cols: F H D L
<98>:  19 -48  15  63
<15>:  32 -72   1  15
<22>: -13  25 103  12
<100>: 18 20 13 43
<158>: -37  12  51 -34
<141>: -12  42 -14  43
<161>: -13  25  13  -2
<168>:  31  -1 -33  23
both <141> <100>:  -> 43
-48  15 -> <98>
both <158> <22>:  -> 12
down:  43 -34  43 -> L
chg <168>:  31  -1 -33  22 -> 4, 23
12 51 -> <158>

cols: W C Z J S A B X
<40>:  91 -11  15  20 -20  -3 -13  18
<105>:  19  -6  -8   5 -25  -3  11  60
<56>: 115  11   0   3  26   5 -18   5
<59>: -55   1  -7   8   4 -13  -1  55
<120>:  34  24   3 -18   5 -16 -10  -4
<13>:   0   6 -11  -1   6 -12   6   7
<58>:  19  -6  -8   5 -25  -4   3 -45
 91 -11  15  20 -20  -3 -13  18 -> <40>
down:  -1 -10   6   3 -> B
 19  -6  -8   5 -25  -4   3 -45 -> <58>

cols: Y M G E N P
<38>:   38 -107    4  -32  -37    2
<84>:  39 -94   9 -45 -30 -22
<75>:   36 -102    0  -18  -42   22
<41>: -38  97  -9  44  31  25
<121>:  26 -44  21 -69  -3 -81
<35>: -30  96   8  -4  42 -50
<87>: -38  97  -9  44  31  22
down:  -94 -102   97  -44   96   97 -> M
down: -38  26 -30 -38 -> Y
chg <87>: -38  97  -9  43  31  22 -> 4, 44
-45 -30 -22 -> <84>

cols: pim nul Nufa puvi Nud pel buri ziga
<93>: -27   3   0 -10  22   4  37 -16
<125>:  25   9  78 -24  15  -1  -2   2
<66>:  53  18 -54  10   2   0  -6   3
<74>: -24   1   1 -11  24   5  39 -14
<88>:  18  69  -9   8   3 -14   4  -6
<155>:   3  24 -10   8 -14  14 -22   1
<55>:   2  25 -40   4 -15  26   2   7
<174>:  18  17  69  -9   8   3 -14   4
<19>: 28 11 97 -7 24 -1  3  2
 22   4  37 -16 -> <93>
 17  69  -9   8   3 -14   4 -> <174>
both <125> <66>:  -> 2
28 11 97 -7 24 -1  3 -> <19>
  2  25 -40   4 -> <55>

cols: U T R Q K V
<139>:  17 -56  45  15  51  -4
<122>:  36  -1 -55   7   1 -11
<103>:  21 -58  -1  99 -67  31
<70>:   2  14 -22 -32  31 -11
<183>:  10 -31  45  61 -50  21
<33>: -3 -2 50 17 55 -5
<68>: -61  49  47  -5 -20  23
<14>: -12  14  -7 -35  48  -8
<200>:  36  -1 -55 -10  -4  51
<181>:  21 -58  -1  99  49  -4
<80>:  -2  -3  29 -15  46  -1
-2 -3 -> <80>
-3 29 -> <80>
51 -4 -> <139>

cols: fava temo Senon pubod sed tiser
<92>:  35 -12   4  11  -6  41
<152>: -24  11  32 -34  -3 -51
<143>: -45  -3   1 -38  15 -26
<127>: -20   8  46  10 -58  50
<71>: -13  54  -4 -49  73 -42
<5>: -20  27 -14 -40  54   7
down:  41 -51 -26  50 -42 -> tiser
chg <152>: -23  11  32 -34  -3 -51 -> 1, -24
down: 11 -3  8 54 27 -> temo
both <143> <152>:  -> -3

cols: deno Zodad sipo zeze Miz
<106>:   8  34 -25  29 -71
<142>: -39   7  57 -23 -46
<28>:  57  18  56 -20 -38
<21>: -83   5  -9 -24  57
<102>: 101  -9 -20 -20  20
<44>:  42 -14  54  29 -31
<107>: -85 -38  43 -42  33
<117>:  75 -39  16  -5 -40
<46>:  42 -14  63  14  19
both <106> <44>:  -> 29
 75 -39  16  -5 -> <117>
both <28> <142>:  -> 57
both <142> <28>:  -> 57
both <28> <102>:  -> -20
down: 57 56 -9 -> sipo

cols: mogin kufa Vake Tuga Sak vezu vubul dafer
<150>:  44  -5  25 -84 -22 -38  30 -49
<217>:  -61   97   29    0 -106  -57   83    0
<50>:  45   6  22 -75 -32 -40  22 -48
<193>: -36 111   9   1 -84 -51  45  16
<4>:  36 -15  19 -74 -32 -45  22 -53
<77>: -45  49 -32  44 -34  -3  27  51
<2>: -47 -10  44  10  -7  43 -21 -41
<57>:  40  -6  22 -81 -17 -55   5 -38
<166>: -43 109  -1   1 -86 -29  38   5
<199>: -61   5 124   7  23  32 -32 -43
<146>:  30  -2  26 -85 -21 -36  22 -44
<213>:   6   1  32 -71 -15 -72   9 -33
both <150> <146>:  -> 30
chg <213>:   6   1  32 -71 -15 -72   8 -33 -> 7, 9
9 1 -> <193>
-43 109  -1   1 -> <166>

cols: lar Peva Baf bos Fone muri
<64>:   60  -59  -41 -127  -87  -17
<108>:   60 -127  -59  -41  -87   52
<69>:   1 -42   7  -6 -11  45
down: -87 -87 -> Fone
  60 -127  -59  -41  -87 -> <108>
down: -59   7 -> Baf

cols: Siga kevo mer Nen Sebab vuz
<62>:  -1  22  33  32  88 -15
<72>: -25   4  21 -31  21 -13
<130>: -25   4  21 -31  14   1
<110>:  46 -15  33  88  32  22
down: -13   1 -> vuz
 21 -13 -> <72>
 -1  22  33  32  88 -15 -> <62>
-25   4  21 -31  14   1 -> <130>
-15  33  88  32  22 -> <110>
-1 22 33 32 88 -> <62>

cols: raf fizit Liniv Nimo sotu bara ris
<104>:  34  35  79  11  34 -37  98
<17>: -37  97  -5  -9  10 -22  56
<23>: -11  16  -5 -23 -22  16  56
down: -37 -22 -> bara
chg <104>:  34  35  80  11  34 -37  98 -> 3, 79
-37  98 -> <104>
both <17> <104>:  -> -37

cols: Kelit Nito kufu Tadum
<91>: 102   0  21  15
<67>: -19   6  15  44
<97>: 102   0  21  28
both <67> <91>:  -> 15
chg <91>: 102   0  21  16 -> 4, 15
102   0  21  28 -> <97>
chg <67>: -20   6  15  44 -> 1, -19

cols: Zaga Kivu fepi ketu
<18>:  13  81 -56  91
<76>:  81 -56  94  77
<36>:  81 -56  13  87
 81 -56  91 -> <18>
chg <76>:  81 -56  93  77 -> 3, 94
 13  81 -56 -> <18>

